Here is a tiny trained network, its code and every weight. The questions are about switching its units off for an input and a target symbol, where a switched-off unit gives its printed mean instead of its output.

import numpy as np


def w(rows, s, z=0):
    codes = np.array(rows[::2]) - 128.0
    scale = np.full(codes.shape[1], s)
    scale[-1] = z or s
    return codes * scale


def f(y):
    return np.maximum(y, 0)


def softmax(a):
    e = np.exp(a - a.max(-1, keepdims=True))
    return e / e.sum(-1, keepdims=True)


def log_softmax(a):
    a = a - a.max(-1, keepdims=True)
    return a - np.log(np.exp(a).sum(-1, keepdims=True))


def net(x, mask):
    ids = ['ΘΞΠΨαγδεζλστφω'.index(c) for c in x.split()]
    T = len(ids)
    res = E[ids] + P[:T]
    u = 0
    for l in range(2):
        q, k, v = (res @ M[l].T for M in (Q, K, V))
        z = softmax(np.where(np.tri(T) > 0, q @ k.T / 4**0.5, -1e9)) @ v
        res = res + np.where(mask[u], z, O[l][:, -1]) @ O[l][:, :-1]
        u += 1
        y = f(res @ A[l][:, :-1].T + A[l][:, -1])
        res = res + np.where(mask[u : u + 4], y, B[l][:, -1]) @ B[l][:, :-1]
        u += 4
    return log_softmax(res[-1] @ U[:, :-1].T + U[:, -1])


Q, K, V, O, A, B = {}, {}, {}, {}, {}, {}
E = w([
[184,132,115,111],'Θ',
[21,167,160,79],'Ξ',
[109,224,124,191],'Π',
[182,127,103,110],'Ψ',
[112,234,107,182],'α',
[97,219,134,177],'γ',
[123,243,92,188],'δ',
[183,141,109,99],'ε',
[3,6,144,45],'ζ',
[217,156,122,103],'λ',
[192,122,108,115],'σ',
[188,91,49,66],'τ',
[160,186,73,240],'φ',
[53,71,179,240],'ω',
],0.016)
P = w([
[137,150,217,111],'0',
[143,152,179,111],'1',
[136,149,155,105],'2',
[134,146,123,108],'3',
[139,147,103,113],'4',
[139,146,83,116],'5',
[141,141,65,120],'6',
[140,141,48,126],'7',
[152,134,39,136],'8',
[143,123,18,142],'9',
[151,124,8,146],'10',
[152,128,2,145],'11',
],0.0089)
Q[0] = w([
[141,26,209,101],'L0H0',
[142,103,89,35],'L0H0',
[1,215,244,197],'L0H0',
[2,117,154,188],'L0H0',
],0.0069)
K[0] = w([
[113,65,195,130],'L0H0',
[77,122,92,164],'L0H0',
[122,246,255,53],'L0H0',
[144,176,188,28],'L0H0',
],0.0099)
V[0] = w([
[118,126,110,2],'L0H0',
[43,81,185,124],'L0H0',
[88,44,202,111],'L0H0',
[147,183,128,67],'L0H0',
],0.0072)
O[0] = w([
[254,180,161,139,254],'L0H0',
[88,161,59,104,75],'L0H0',
[145,148,99,139,83],'L0H0',
[201,112,192,70,182],'L0H0',
],0.0062,0.0049)
A[0] = w([
[188,186,44,40,131],'L0N0',
[157,125,40,147,115],'L0N1',
[117,94,112,27,248],'L0N2',
[61,254,86,71,200],'L0N3',
],0.0084,0.0013)
B[0] = w([
[253,101,99,176,254],'L0N0',
[135,197,120,146,184],'L0N1',
[81,80,103,209,208],'L0N2',
[49,97,80,179,190],'L0N3',
],0.0071,0.0095)
Q[1] = w([
[90,127,135,206],'L1H0',
[3,211,51,11],'L1H0',
[19,119,125,95],'L1H0',
[52,49,74,118],'L1H0',
],0.0062)
K[1] = w([
[136,106,233,142],'L1H0',
[110,177,96,4],'L1H0',
[102,166,162,101],'L1H0',
[113,70,140,54],'L1H0',
],0.011)
V[1] = w([
[104,247,205,161],'L1H0',
[58,101,81,2],'L1H0',
[103,138,222,101],'L1H0',
[166,246,87,99],'L1H0',
],0.0073)
O[1] = w([
[124,195,79,2,2],'L1H0',
[168,93,173,91,32],'L1H0',
[119,195,57,138,10],'L1H0',
[82,140,173,42,149],'L1H0',
],0.0063,0.0081)
A[1] = w([
[112,74,147,42,127],'L1N0',
[47,76,251,126,80],'L1N1',
[67,134,140,105,149],'L1N2',
[114,170,136,144,7],'L1N3',
],0.013,0.0019)
B[1] = w([
[158,211,115,241,156],'L1N0',
[203,247,102,161,251],'L1N1',
[192,82,159,210,203],'L1N2',
[152,130,151,178,174],'L1N3',
],0.011,0.0032)
U = w([
[137,151,134,135,81],'Θ',
[134,148,140,138,76],'Ξ',
[68,117,89,153,193],'Π',
[142,158,137,125,96],'Ψ',
[132,146,149,140,83],'α',
[130,248,145,183,132],'γ',
[169,82,200,140,134],'δ',
[139,157,134,129,84],'ε',
[154,175,120,101,121],'ζ',
[148,167,119,117,100],'λ',
[189,211,109,85,128],'σ',
[36,39,168,113,253],'τ',
[146,160,136,112,126],'φ',
[134,149,147,140,76],'ω',
],0.012,0.013)

Each question gives the input, a string of symbols that net reads in full, and the target symbol t.
The units are the heads (4 rows each of Q, K, V and O) and the neurons (one row each of A and B). Each row of codes is followed by its name. A weight is (code - 128) times the scale printed after its matrix; where a second scale follows, it is the last column's (O, A, B and U).
mask holds one flag per unit, layer by layer, with each layer's heads first. A switched-off unit (its flag False) gives its mean, the last column of its rows in O or B, instead of its output. The means were averaged over made-up inputs and are rounded, as every weight is.
A unit's drop is (log p(t) with every unit on - log p(t) with that unit switched off) / (log p(t) with every unit on - log p(t) with every unit switched off).
The circuit of an input: a set's keep is (log p(t) with only the set's units on - log p(t) with every unit switched off) / (log p(t) with every unit on - log p(t) with every unit switched off). Starting from all 10 units, units are removed one at a time, each time the one whose removal leaves the highest keep (on an exact tie, the one counted first), for as long as the keep stays at least 0.8.
units of the circuit, in order: the units of the circuit, biggest drop first
unit that matters most: the unit with the biggest drop
top k neurons: the k neurons with the biggest drops, biggest first
k most important neurons of layer l: the k neurons of layer l with the biggest drops, biggest first
drop of u: that unit's drop, to one decimal
input Ξ λ τ Ξ ζ τ τ τ Θ, target δ: units of the circuit, in order : L1H0, L0N0
input Ψ Ξ τ φ τ Π ζ Ξ ζ Ξ ζ, target Π: top neuron : L1N1
input τ λ τ τ δ τ λ Ξ, target γ: units of the circuit, in order : L1N1, L0N0
input Ξ γ δ λ τ Ξ ζ ε τ ζ τ Ξ, target τ: top 2 neurons : L0N2, L1N1
input τ γ Ξ Ξ τ ζ ζ τ Ψ, target δ: top 2 neurons : L0N0, L1N1
input τ ζ τ τ τ ζ λ φ λ, target τ: units of the circuit, in order : L0H0, L1N1
input τ γ τ τ Ξ τ τ ω τ, target Π: 2 most important neurons of layer 0 : L0N2, L0N1
input γ τ τ ζ ζ, target Π: units of the circuit, in order : L0H0, L1N1
input ζ γ ε Ξ Π τ τ λ ε, target δ: units of the circuit, in order : L0N0, L0N2, L1H0
input σ δ Ξ τ τ τ Ξ τ ω τ Ξ, target τ: top 4 neurons : L1N1, L0N3, L0N1, L0N0
input α τ ε Ξ, target γ: top 3 neurons : L1N1, L0N0, L1N0
input α τ Ξ ζ λ, target σ: top 2 neurons : L0N3, L0N2
input τ τ ζ τ τ γ τ Π ε, target δ: units of the circuit, in order : L0N0, L1H0, L0N2
input Ξ τ Θ Ξ τ Ξ λ, target δ: units of the circuit, in order : L0N0, L0N2, L1H0
input λ Ξ τ Ξ λ Ξ ζ τ Ξ Ξ ω Ψ, target Π: units of the circuit, in order : L0H0
input τ λ τ τ Ξ λ, target δ: top 4 neurons : L0N0, L0N2, L1N1, L0N1
input λ τ γ φ φ δ τ, target τ: top 2 neurons : L1N1, L0N2
input ζ τ Ξ ζ τ τ τ σ, target δ: units of the circuit, in order : L1H0, L0N0
input ζ λ φ λ σ, target τ: top 2 neurons : L1N1, L0N0
input ζ Π λ, target σ: unit that matters most : L1H0
input λ λ δ Π α Ξ ζ ω ε, target Π: top 2 neurons : L0N3, L1N1
input Ξ τ ζ Θ τ Ξ, target Π: 2 most important neurons of layer 0 : L0N3, L0N2
input γ τ ζ τ Π δ ε τ γ τ, target δ: 2 most important neurons of layer 0 : L0N0, L0N2
input δ Ξ ζ Ξ Ξ ζ τ τ τ ω Θ, target Π: drop of L1N3 : 0.0
input Θ τ τ ζ γ Θ τ τ τ γ τ, target δ: drop of L1N3 : 0.0
input γ ζ Ξ τ ω φ φ ζ τ ω ε, target Π: drop of L0H0 : 1.4
input ζ ζ λ ζ γ ω, target γ: unit that matters most : L0N0
input Ξ Ψ λ λ λ τ ω τ φ τ, target τ: drop of L1H0 : 0.1
